Below are the code and all the weights of a small trained network. Each question names an input and a class and asks about switching units off, where a switched-off unit gives its printed mean instead of its output.

import numpy as np


def w(rows, s, z=0):
    codes = np.array(rows[::2]) - 128.0
    scale = np.full(codes.shape[1], s)
    scale[-1] = z or s
    return codes * scale


def norm(h):
    return h / np.sqrt((h * h).mean(-1, keepdims=True) + 1e-5)


def f(y):
    return y / 2 * (1 + np.tanh(0.7978845608 * (y + 0.044715 * y**3)))


def log_softmax(a):
    a = a - a.max(-1, keepdims=True)
    return a - np.log(np.exp(a).sum(-1, keepdims=True))


def net(x, mask):
    res = np.array(x, float).reshape(1, 8) / 4 @ E
    u = 0
    for l in range(3):
        y = f(norm(res) @ A[l][:, :-1].T + A[l][:, -1])
        res = res + np.where(mask[u : u + 10], y, B[l][:, -1]) @ B[l][:, :-1]
        u += 10
    return log_softmax(norm(res)[-1] @ U[:, :-1].T + U[:, -1])


A, B = {}, {}
E = w([
[129,131,130,128,128,126,128,132,129,126,126],'x0',
[128,126,125,129,127,131,129,129,127,130,125],'x1',
[131,126,125,126,129,128,127,131,131,127,129],'x2',
[128,127,130,130,128,128,130,126,129,127,129],'x3',
[128,165,149,231,150,95,53,147,86,110,140],'x4',
[131,129,128,128,128,129,129,128,129,126,128],'x5',
[124,90,163,153,65,136,110,160,221,188,116],'x6',
[163,135,56,206,157,132,251,159,152,169,177],'x7',
],0.0027)
A[0] = w([
[119,165,142,57,148,120,97,61,40,86,117,113],'L0N1',
[127,132,154,188,83,117,156,127,178,188,162,91],'L0N2',
[125,132,133,131,123,163,128,136,121,125,133,120],'L0N3',
[173,148,51,134,181,127,193,159,116,114,141,65],'L0N4',
[120,150,141,143,153,126,118,119,139,118,114,100],'L0N5',
[103,158,198,155,147,84,28,123,96,95,61,7],'L0N6',
[130,136,130,232,156,88,132,137,94,141,205,45],'L0N7',
[115,136,141,127,142,97,147,121,133,135,119,131],'L0N8',
[129,109,162,157,120,151,115,128,144,120,96,89],'L0N9',
[111,83,172,3,65,147,90,93,117,102,136,79],'L0N10',
],0.0033,0.0013)
B[0] = w([
[170,78,38,119,168,168,138,253,178,88,120,249],'L0N1',
[180,102,75,124,168,191,106,205,179,130,117,185],'L0N2',
[125,120,134,137,134,112,122,105,140,115,133,125],'L0N3',
[73,143,236,108,121,100,172,74,87,149,183,209],'L0N4',
[149,136,104,123,110,116,106,119,114,138,134,125],'L0N5',
[151,98,103,99,63,165,160,76,87,154,231,252],'L0N6',
[154,172,99,132,184,134,79,152,178,99,18,213],'L0N7',
[143,127,127,119,132,150,128,123,143,113,148,129],'L0N8',
[149,170,126,128,112,149,127,134,140,163,129,127],'L0N9',
[115,220,133,173,202,100,152,145,181,132,49,254],'L0N10',
],0.003,0.0021)
A[1] = w([
[121,115,87,75,100,122,49,85,52,86,172,9],'L1N1',
[117,90,224,219,15,122,68,51,97,172,184,55],'L1N2',
[109,161,160,158,120,95,25,129,104,52,42,98],'L1N3',
[122,145,191,64,66,155,59,153,179,147,84,116],'L1N4',
[148,171,77,167,168,151,124,95,32,73,176,139],'L1N5',
[137,136,149,133,72,193,99,54,133,134,89,76],'L1N6',
[145,116,115,124,157,160,116,132,120,109,140,72],'L1N7',
[142,111,82,124,110,119,186,104,27,106,239,101],'L1N8',
[117,150,99,180,182,144,137,142,94,93,119,83],'L1N9',
[69,111,175,45,77,90,201,1,22,135,225,44],'L1N10',
],0.003,0.0015)
B[1] = w([
[152,98,96,167,79,197,99,198,105,108,145,160],'L1N1',
[119,196,52,19,164,107,136,207,159,145,199,136],'L1N2',
[161,105,114,109,115,149,241,135,122,160,167,203],'L1N3',
[89,171,133,191,145,71,140,52,132,149,107,197],'L1N4',
[91,126,234,160,104,96,141,76,119,137,93,249],'L1N5',
[91,150,115,139,143,98,149,150,149,139,140,113],'L1N6',
[128,119,164,132,101,115,131,155,158,143,145,128],'L1N7',
[116,130,148,116,125,154,118,50,106,167,75,198],'L1N8',
[160,166,171,142,120,73,103,107,135,123,156,169],'L1N9',
[169,138,48,155,197,254,214,137,155,192,68,145],'L1N10',
],0.0034,0.0021)
A[2] = w([
[122,124,172,151,66,109,2,146,89,84,146,104],'L2N1',
[88,108,141,16,140,122,125,117,151,74,94,117],'L2N2',
[145,170,44,162,155,113,200,158,172,172,175,156],'L2N3',
[126,119,119,49,197,170,179,71,74,90,107,134],'L2N4',
[163,80,128,130,77,201,85,129,16,79,177,5],'L2N5',
[113,129,166,107,104,91,145,120,192,189,78,127],'L2N6',
[132,78,123,141,138,149,183,127,132,167,154,106],'L2N7',
[97,156,24,42,172,145,120,208,136,13,101,34],'L2N8',
[152,27,64,71,51,186,188,178,179,154,188,51],'L2N9',
[120,112,93,54,76,135,48,181,170,167,174,59],'L2N10',
],0.0036,0.0015)
B[2] = w([
[100,110,115,75,115,179,190,148,134,95,131,220],'L2N1',
[133,97,89,251,128,89,56,134,150,201,125,174],'L2N2',
[112,103,104,74,87,138,45,145,126,120,125,251],'L2N3',
[175,142,85,137,99,165,112,210,186,188,197,220],'L2N4',
[50,107,117,136,55,194,103,111,157,57,1,220],'L2N5',
[102,77,96,129,137,161,133,80,40,89,107,212],'L2N6',
[142,120,150,73,122,154,105,136,129,87,93,160],'L2N7',
[189,137,164,210,136,98,73,197,161,127,170,171],'L2N8',
[141,118,242,108,166,18,95,86,61,30,146,205],'L2N9',
[125,227,97,103,129,110,209,122,74,159,199,157],'L2N10',
],0.0038,0.0022)
U = w([
[200,122,74,214,163,126,31,242,211,166,133,252],'0',
[194,121,89,67,196,246,245,105,124,215,160,75],'1',
[76,121,130,127,50,231,105,141,82,7,69,147],'2',
[159,214,226,222,195,57,168,54,50,99,128,39],'3',
[14,95,102,143,125,76,95,3,174,202,13,11],'4',
[168,20,228,15,146,37,126,99,128,60,154,121],'5',
[67,235,91,33,72,93,120,150,115,180,255,116],'6',
],0.0077,0.0012)

Each question gives the input, the list of numbers given to net, and the class t.
The units are the neurons (one row each of A and B). Each row of codes is followed by its name. A weight is (code - 128) times the scale printed after its matrix; where a second scale follows, it is the last column's (A, B and U).
mask holds one flag per neuron, layer by layer. A switched-off neuron (its flag False) gives its mean, the last column of its row in B, instead of its output. The means were averaged over made-up inputs and are rounded, as every weight is.
A unit's drop is (log p(t) with every unit on - log p(t) with that unit switched off) / (log p(t) with every unit on - log p(t) with every unit switched off).
The circuit of an input: a set's keep is (log p(t) with only the set's units on - log p(t) with every unit switched off) / (log p(t) with every unit on - log p(t) with every unit switched off). Starting from the 12 units with the biggest drops (on a tie, the unit counted first), units are removed one at a time, each time the one whose removal leaves the highest keep (on an exact tie, the one counted first), for as long as the keep stays at least 0.8.
circuit, biggest first: the units of the circuit, biggest drop first
top k neurons: the k neurons with the biggest drops, biggest first
drop of u: that unit's drop, to one decimal
input [-5,-2,8,4,-1,1,8,6], class 5: circuit, biggest first	(L2N9; L0N10)
input [6,-2,4,0,-7,3,1,-7], class 4: circuit, biggest first	(L1N4; L0N10)
input [-3,5,-8,0,8,-6,1,-8], class 6: circuit, biggest first	(L1N2; L0N6)
input [0,-5,-8,-5,-6,-7,8,3], class 5: circuit, biggest first	(L2N9)
input [6,3,-1,7,5,-3,-4,0], class 2: circuit, biggest first	(L0N10; L2N5)
input [5,5,-3,7,-8,-8,1,-5], class 4: circuit, biggest first	(L1N4; L0N10)
input [5,5,3,6,1,-6,-6,8], class 3: top 2 neurons	(L0N6; L1N5)
input [3,3,8,7,3,-7,-2,0], class 2: top 2 neurons	(L0N10; L1N1)
input [-7,-5,0,-8,-7,6,1,5], class 5: top 2 neurons	(L2N9; L0N6)
input [7,-1,-6,0,-4,0,1,-5], class 4: top 2 neurons	(L1N4; L0N2)
input [6,0,-3,0,1,4,0,1], class 3: top 4 neurons	(L0N1; L1N2; L0N4; L2N1)
input [0,5,-8,2,-2,8,8,0], class 4: top 3 neurons	(L1N4; L0N6; L0N1)
input [-5,4,2,-4,0,7,3,-8], class 4: top 2 neurons	(L0N10; L1N4)
input [1,-2,0,-7,-6,0,8,2], class 5: top neuron	(L2N9)
input [-2,0,2,-8,5,-6,0,2], class 3: top 2 neurons	(L0N1; L2N4)
input [-6,8,-6,-2,-1,-8,-8,-7], class 0: drop of L2N8	0.2
input [4,-6,0,2,-3,-1,-6,-8], class 0: drop of L2N3	0.0
input [7,-6,1,8,7,-8,7,-7], class 6: drop of L1N2	0.2
input [2,-6,-1,-5,3,-1,7,-2], class 6: drop of L1N2	0.1
input [1,7,-3,8,7,2,7,-4], class 6: top neuron	(L1N2)
